Here is a tiny trained network, its code and every weight. The questions are about switching its units off for an input and a target symbol, where a switched-off unit gives its printed mean instead of its output.

import numpy as np


def w(rows, s, z=0):
    codes = np.array(rows[::2]) - 128.0
    scale = np.full(codes.shape[1], s)
    scale[-1] = z or s
    return codes * scale


def norm(h):
    return h / np.sqrt((h * h).mean(-1, keepdims=True) + 1e-5)


def f(y):
    return y / 2 * (1 + np.tanh(0.7978845608 * (y + 0.044715 * y**3)))


def softmax(a):
    e = np.exp(a - a.max(-1, keepdims=True))
    return e / e.sum(-1, keepdims=True)


def log_softmax(a):
    a = a - a.max(-1, keepdims=True)
    return a - np.log(np.exp(a).sum(-1, keepdims=True))


def net(x, mask):
    ids = ['ΔΛΦΩγεζηθμξπστψ'.index(c) for c in x.split()]
    T = len(ids)
    res = E[ids] + P[:T]
    u = 0
    for l in range(2):
        q, k, v = (norm(res) @ M[l].T for M in (Q, K, V))
        z = softmax(np.where(np.tri(T) > 0, q @ k.T / 4**0.5, -1e9)) @ v
        res = res + np.where(mask[u], z, O[l][:, -1]) @ O[l][:, :-1]
        u += 1
        y = f(norm(res) @ A[l][:, :-1].T + A[l][:, -1])
        res = res + np.where(mask[u : u + 12], y, B[l][:, -1]) @ B[l][:, :-1]
        u += 12
    return log_softmax(norm(res)[-1] @ U[:, :-1].T + U[:, -1])


Q, K, V, O, A, B = {}, {}, {}, {}, {}, {}
E = w([
[152,79,120],'Δ',
[114,95,108],'Λ',
[114,94,107],'Φ',
[114,94,106],'Ω',
[113,94,108],'γ',
[113,95,108],'ε',
[81,102,60],'ζ',
[80,106,52],'η',
[115,93,106],'θ',
[175,186,255],'μ',
[113,96,108],'ξ',
[113,95,107],'π',
[113,94,108],'σ',
[134,131,43],'τ',
[106,98,207],'ψ',
],0.0064)
P = w([
[187,202,135],'0',
[3,180,118],'1',
[215,189,123],'2',
[37,148,95],'3',
[218,168,99],'4',
[48,114,82],'5',
[220,162,86],'6',
[57,95,78],'7',
[221,157,74],'8',
[61,78,75],'9',
[219,158,69],'10',
[66,65,76],'11',
[219,157,67],'12',
],0.003)
Q[0] = w([
[116,70,98],'L0H0',
[216,71,75],'L0H0',
[138,124,3],'L0H0',
[217,200,113],'L0H0',
],0.0059)
K[0] = w([
[148,39,89],'L0H0',
[148,63,161],'L0H0',
[106,1,103],'L0H0',
[99,120,175],'L0H0',
],0.0075)
V[0] = w([
[141,1,88],'L0H0',
[178,122,210],'L0H0',
[175,101,250],'L0H0',
[52,80,200],'L0H0',
],0.0033)
O[0] = w([
[170,117,253,251],'L0H0',
[132,57,159,49],'L0H0',
[154,3,116,16],'L0H0',
[122,51,141,62],'L0H0',
],0.0036,0.0023)
A[0] = w([
[154,79,83,130],'L0N0',
[187,145,159,72],'L0N1',
[165,102,137,160],'L0N2',
[129,72,79,147],'L0N3',
[94,180,255,71],'L0N4',
[177,105,204,169],'L0N5',
[52,84,240,43],'L0N6',
[187,196,159,255],'L0N7',
[139,120,144,136],'L0N8',
[219,154,176,222],'L0N9',
[95,97,40,208],'L0N10',
[4,114,69,151],'L0N11',
],0.0045,0.00071)
B[0] = w([
[110,124,157,172],'L0N0',
[146,100,119,143],'L0N1',
[155,93,145,147],'L0N2',
[81,131,155,172],'L0N3',
[37,141,108,106],'L0N4',
[165,82,114,142],'L0N5',
[118,110,3,126],'L0N6',
[132,96,137,208],'L0N7',
[142,120,121,124],'L0N8',
[122,54,108,213],'L0N9',
[86,90,133,232],'L0N10',
[67,99,164,249],'L0N11',
],0.0045,0.0016)
Q[1] = w([
[73,192,255],'L1H0',
[91,142,113],'L1H0',
[186,92,232],'L1H0',
[30,169,193],'L1H0',
],0.0048)
K[1] = w([
[211,69,26],'L1H0',
[159,213,82],'L1H0',
[127,25,112],'L1H0',
[206,178,2],'L1H0',
],0.0041)
V[1] = w([
[166,139,55],'L1H0',
[84,113,2],'L1H0',
[68,175,160],'L1H0',
[124,153,7],'L1H0',
],0.0035)
O[1] = w([
[193,68,5,173],'L1H0',
[50,84,59,254],'L1H0',
[117,60,227,151],'L1H0',
[108,6,80,242],'L1H0',
],0.0028,0.00092)
A[1] = w([
[116,78,134,117],'L1N0',
[29,172,26,115],'L1N1',
[190,102,151,94],'L1N2',
[84,21,154,132],'L1N3',
[150,95,194,141],'L1N4',
[91,38,253,133],'L1N5',
[209,96,199,54],'L1N6',
[215,225,67,75],'L1N7',
[126,48,2,117],'L1N8',
[37,194,207,252],'L1N9',
[188,164,155,200],'L1N10',
[128,93,84,109],'L1N11',
],0.0044,0.0027)
B[1] = w([
[114,138,86,151],'L1N0',
[215,88,195,239],'L1N1',
[126,133,155,141],'L1N2',
[91,172,34,218],'L1N3',
[97,91,117,145],'L1N4',
[50,136,15,182],'L1N5',
[135,96,144,136],'L1N6',
[71,226,126,139],'L1N7',
[148,185,89,250],'L1N8',
[1,35,158,222],'L1N9',
[33,111,194,176],'L1N10',
[134,197,102,154],'L1N11',
],0.0045,0.0019)
U = w([
[216,60,134,251],'Δ',
[108,159,154,25],'Λ',
[110,168,160,45],'Φ',
[110,160,153,22],'Ω',
[112,153,149,17],'γ',
[110,147,148,2],'ε',
[9,69,158,218],'ζ',
[107,154,133,14],'η',
[105,182,166,72],'θ',
[136,91,250,149],'μ',
[111,153,145,13],'ξ',
[113,146,148,3],'π',
[119,143,148,27],'σ',
[179,240,76,190],'τ',
[79,93,2,196],'ψ',
],0.015,0.005)

Each question gives the input, a string of symbols that net reads in full, and the target symbol t.
The units are the heads (4 rows each of Q, K, V and O) and the neurons (one row each of A and B). Each row of codes is followed by its name. A weight is (code - 128) times the scale printed after its matrix; where a second scale follows, it is the last column's (O, A, B and U).
mask holds one flag per unit, layer by layer, with each layer's heads first. A switched-off unit (its flag False) gives its mean, the last column of its rows in O or B, instead of its output. The means were averaged over made-up inputs and are rounded, as every weight is.
A unit's drop is (log p(t) with every unit on - log p(t) with that unit switched off) / (log p(t) with every unit on - log p(t) with every unit switched off).
The circuit of an input: a set's keep is (log p(t) with only the set's units on - log p(t) with every unit switched off) / (log p(t) with every unit on - log p(t) with every unit switched off). Starting from the 12 units with the biggest drops (on a tie, the unit counted first), units are removed one at a time, each time the one whose removal leaves the highest keep (on an exact tie, the one counted first), for as long as the keep stays at least 0.8.
circuit, biggest first: the units of the circuit, biggest drop first
top k neurons in layer l: the k neurons of layer l with the biggest drops, biggest first
drop of u: that unit's drop, to one decimal
input ψ τ ξ, target τ: circuit, biggest first	(L0H0, L1N9, L1H0)
input Δ Δ ζ τ Δ θ τ ζ Δ Δ θ, target Δ: circuit, biggest first	(L1N5)
input τ θ Δ Δ, target ψ: circuit, biggest first	(L0N6, L1N10)
input Δ θ Δ ψ ψ μ ψ η θ τ Δ ψ, target ψ: circuit, biggest first	(L0N6, L1N3)
input ξ τ τ Δ Δ θ Δ τ Δ Ω Λ, target Δ: top 2 neurons in layer 0	(L0N11, L0N6)
input Δ Δ σ, target Δ: circuit, biggest first	(L0H0, L1N9)
input Δ τ Δ θ Δ Λ Ω τ τ θ Φ, target τ: top 3 neurons in layer 1	(L1N9, L1N1, L1N7)
input ψ Δ Δ τ γ μ Ω, target μ: top 2 neurons in layer 0	(L0N4, L0N11)
input θ τ σ, target τ: top 3 neurons in layer 1	(L1N9, L1N7, L1N1)
input Δ Ω τ π ψ Φ σ τ Δ τ ψ Δ ζ, target Δ: circuit, biggest first	(L1N1, L1N5, L1N3)
input τ ξ μ Ω Φ, target μ: top 3 neurons in layer 1	(L1N3, L1N10, L1N5)
input Δ ψ Δ Ω η, target Δ: top 2 neurons in layer 1	(L1N1, L1N5)
input τ γ ψ θ γ μ τ Φ η θ Δ μ Φ, target μ: top 2 neurons in layer 0	(L0N4, L0N11)
input Λ τ η, target τ: top neuron in layer 1	(L1N1)
input σ Δ Δ Φ Ω, target Δ: top 2 neurons in layer 0	(L0N11, L0N9)
input θ τ θ, target τ: top 3 neurons in layer 1	(L1N9, L1N7, L1N1)
input ζ θ Δ τ η, target τ: top 3 neurons in layer 1	(L1N8, L1N1, L1N5)
input Δ Δ τ σ π, target τ: top 2 neurons in layer 0	(L0N6, L0N11)
input Λ Λ Φ Δ Ω τ τ Φ γ, target τ: top 2 neurons in layer 1	(L1N9, L1N1)
input γ Ω Δ τ Λ, target τ: circuit, biggest first	(L1N9)
input Λ Δ π Δ ξ Λ Δ γ Δ Δ Δ ε σ, target Δ: top 3 neurons in layer 0	(L0N11, L0N9, L0N4)
input τ σ π π Δ τ γ Δ Δ Δ Δ σ θ, target Δ: drop of L0H0	1.3
input θ Δ θ Δ Ω μ, target ζ: drop of L0H0	0.1
input θ μ γ θ Δ Δ θ μ Ω, target μ: drop of L1N9	0.1
input γ ξ τ μ γ, target μ: drop of L1N0	0.0
